Here is a tiny trained network, its code and every weight. The questions are about switching its units off for an input and a class, where a switched-off unit gives its printed mean instead of its output.

import numpy as np


def w(rows, s, z=0):
    codes = np.array(rows[::2]) - 128.0
    scale = np.full(codes.shape[1], s)
    scale[-1] = z or s
    return codes * scale


def f(y):
    return np.maximum(y, 0)


def log_softmax(a):
    a = a - a.max(-1, keepdims=True)
    return a - np.log(np.exp(a).sum(-1, keepdims=True))


def net(x, mask):
    res = np.array(x, float).reshape(1, 8) / 4 @ E
    y = f(res @ A[0][:, :-1].T + A[0][:, -1])
    res = res + np.where(mask, y, B[0][:, -1]) @ B[0][:, :-1]
    return log_softmax(res[-1] @ U[:, :-1].T + U[:, -1])


A, B = {}, {}
E = w([
[76,98,132,197,91,191,207,80,123,163,130,95],'x0',
[106,140,122,130,239,165,162,74,128,147,155,200],'x1',
[64,183,110,185,152,61,87,137,105,143,196,152],'x2',
[195,149,170,101,112,147,250,173,66,200,157,148],'x3',
[165,146,156,86,141,84,144,111,140,104,88,124],'x4',
[83,158,69,110,168,144,94,147,149,119,162,104],'x5',
[184,66,124,205,165,169,140,158,197,117,112,185],'x6',
[142,56,46,124,185,45,184,132,61,144,129,130],'x7',
],0.011)
A[0] = w([
[134,196,127,53,184,102,107,160,111,118,128,124,171],'neuron 1',
[104,125,152,130,67,167,141,93,173,87,107,125,129],'neuron 2',
[82,148,158,177,163,147,118,105,179,120,133,147,47],'neuron 3',
[140,209,144,163,95,97,104,184,95,155,202,120,183],'neuron 4',
[106,178,179,105,98,78,86,102,73,134,89,116,162],'neuron 5',
[116,144,96,162,168,140,162,164,150,99,173,141,161],'neuron 6',
[145,70,134,149,129,112,134,164,108,132,96,89,89],'neuron 7',
[248,135,175,132,156,120,151,192,146,108,104,193,197],'neuron 8',
[116,133,147,172,95,132,130,115,140,142,116,124,3],'neuron 9',
[73,160,120,143,119,164,107,103,83,153,162,108,116],'neuron 10',
[142,115,73,162,216,62,140,120,65,143,198,131,174],'neuron 11',
[131,80,97,138,99,113,108,171,132,103,102,114,123],'neuron 12',
[135,167,125,135,140,79,55,145,184,71,116,137,151],'neuron 13',
[128,100,110,155,130,98,49,138,209,46,94,112,173],'neuron 14',
[101,143,120,111,80,112,119,107,136,107,136,131,102],'neuron 15',
[109,126,191,136,68,145,132,131,168,118,132,97,59],'neuron 16',
[102,145,91,113,143,54,163,109,122,133,165,172,155],'neuron 17',
[168,56,101,89,63,88,133,194,41,137,79,68,142],'neuron 18',
[114,126,108,156,143,166,126,108,145,151,126,142,69],'neuron 19',
[129,142,157,138,67,88,117,108,131,111,108,101,177],'neuron 20',
[124,209,133,136,110,103,110,191,98,164,185,128,95],'neuron 21',
[146,83,83,161,151,152,145,116,169,207,127,141,61],'neuron 22',
[147,118,166,209,146,187,144,129,141,129,116,111,105],'neuron 23',
],0.012,0.0035)
B[0] = w([
[128,142,150,68,154,112,73,148,182,115,46,170,208],'neuron 1',
[116,122,78,149,124,104,123,167,130,123,147,87,197],'neuron 2',
[151,98,97,141,120,158,166,151,115,155,123,98,193],'neuron 3',
[83,160,143,123,126,111,161,172,178,254,146,143,208],'neuron 4',
[135,121,163,196,143,112,150,118,91,79,144,83,208],'neuron 5',
[120,107,151,162,150,118,156,114,131,105,127,122,186],'neuron 6',
[149,121,145,124,143,153,171,163,128,135,119,148,173],'neuron 7',
[190,163,216,107,107,110,106,101,97,120,122,205,250],'neuron 8',
[127,134,112,125,135,88,97,114,137,146,135,136,154],'neuron 9',
[137,114,128,148,177,143,155,115,115,123,141,137,186],'neuron 10',
[84,88,126,184,187,134,148,179,145,113,153,162,252],'neuron 11',
[130,132,110,129,86,133,130,130,134,140,144,132,176],'neuron 12',
[137,139,107,119,99,157,121,101,168,117,103,94,231],'neuron 13',
[143,62,68,148,75,240,145,109,226,149,123,75,253],'neuron 14',
[169,136,157,122,150,130,136,159,112,86,139,109,162],'neuron 15',
[91,133,118,162,139,97,117,139,103,164,141,150,187],'neuron 16',
[105,112,80,136,145,145,134,174,124,90,127,119,203],'neuron 17',
[192,107,86,101,70,170,159,140,84,143,109,93,241],'neuron 18',
[163,110,120,99,125,143,123,176,111,124,147,138,167],'neuron 19',
[142,121,117,140,86,81,128,121,48,132,152,113,189],'neuron 20',
[137,161,84,142,129,79,146,170,144,201,135,179,196],'neuron 21',
[123,109,165,130,123,116,147,169,109,102,91,141,190],'neuron 22',
[159,155,143,110,117,100,125,183,150,118,81,196,200],'neuron 23',
],0.012,0.017)
U = w([
[155,37,79,133,50,184,210,158,129,193,100,113,215],'0',
[101,179,79,105,145,30,111,197,86,145,88,123,164],'1',
[19,118,133,154,208,107,145,154,160,184,133,202,62],'2',
[87,111,88,98,154,180,56,58,191,47,95,84,133],'3',
[202,167,232,56,82,106,108,117,132,134,75,210,128],'4',
[85,101,203,192,182,108,159,146,22,26,132,142,186],'5',
[63,160,148,188,68,62,132,111,109,185,149,77,67],'6',
[157,128,134,90,75,108,142,68,1,144,128,75,4],'7',
],0.0094,0.0025)

Each question gives the input, the list of numbers given to net, and the class t.
The units are the neurons (one row each of A and B). Each row of codes is followed by its name. A weight is (code - 128) times the scale printed after its matrix; where a second scale follows, it is the last column's (A, B and U).
mask holds one flag per neuron, in row order. A switched-off neuron (its flag False) gives its mean, the last column of its row in B, instead of its output. The means were averaged over made-up inputs and are rounded, as every weight is.
A unit's drop is (log p(t) with every unit on - log p(t) with that unit switched off) / (log p(t) with every unit on - log p(t) with every unit switched off).
The circuit of an input: a set's keep is (log p(t) with only the set's units on - log p(t) with every unit switched off) / (log p(t) with every unit on - log p(t) with every unit switched off). Starting from the 12 units with the biggest drops (on a tie, the unit counted first), units are removed one at a time, each time the one whose removal leaves the highest keep (on an exact tie, the one counted first), for as long as the keep stays at least 0.8.
units of the circuit, in order: the units of the circuit, biggest drop first
k most important neurons: the k neurons with the biggest drops, biggest first
drop when u is switched off: that unit's drop, to one decimal
input [-2,-6,8,-5,4,7,-5,2], class 0: units of the circuit, in order -> (neuron 14)
input [-6,0,-4,-8,6,0,-2,5], class 3: units of the circuit, in order -> (neuron 1; neuron 13)
input [-2,0,8,-4,-2,-2,-5,-8], class 6: units of the circuit, in order -> (neuron 5; neuron 4)
input [-2,7,-2,-1,5,-6,3,4], class 4: 2 most important neurons -> (neuron 8; neuron 5)
input [-8,-8,1,-8,-3,6,-7,-8], class 0: 2 most important neurons -> (neuron 14; neuron 4)
input [-4,1,3,2,-1,-5,-8,-6], class 1: 4 most important neurons -> (neuron 1; neuron 14; neuron 21; neuron 11)
input [-5,8,-1,3,7,6,2,3], class 2: 4 most important neurons -> (neuron 11; neuron 1; neuron 18; neuron 17)
input [5,5,5,-8,-5,8,5,2], class 0: 2 most important neurons -> (neuron 14; neuron 3)
input [-2,-2,-1,4,-8,4,-8,-2], class 1: 2 most important neurons -> (neuron 14; neuron 11)
input [-6,5,8,-8,-2,-8,2,-6], class 0: 2 most important neurons -> (neuron 3; neuron 14)
input [-8,-1,8,-4,-1,7,0,4], class 2: 2 most important neurons -> (neuron 11; neuron 4)
input [0,-4,1,2,-4,7,-3,1], class 2: 2 most important neurons -> (neuron 14; neuron 4)
input [6,0,-1,7,5,5,3,2], class 4: 2 most important neurons -> (neuron 14; neuron 5)
input [-8,1,1,2,-3,6,7,-5], class 4: units of the circuit, in order -> (neuron 8)
input [-8,4,-1,-3,3,-2,-3,-5], class 3: 2 most important neurons -> (neuron 14; neuron 13)
input [3,3,1,2,0,-3,-7,2], class 5: drop when neuron 14 is switched off -> 0.4
input [7,-6,-3,2,6,-4,6,-8], class 4: drop when neuron 8 is switched off -> 0.2
input [1,3,8,3,-4,4,8,-1], class 2: drop when neuron 13 is switched off -> 0.0
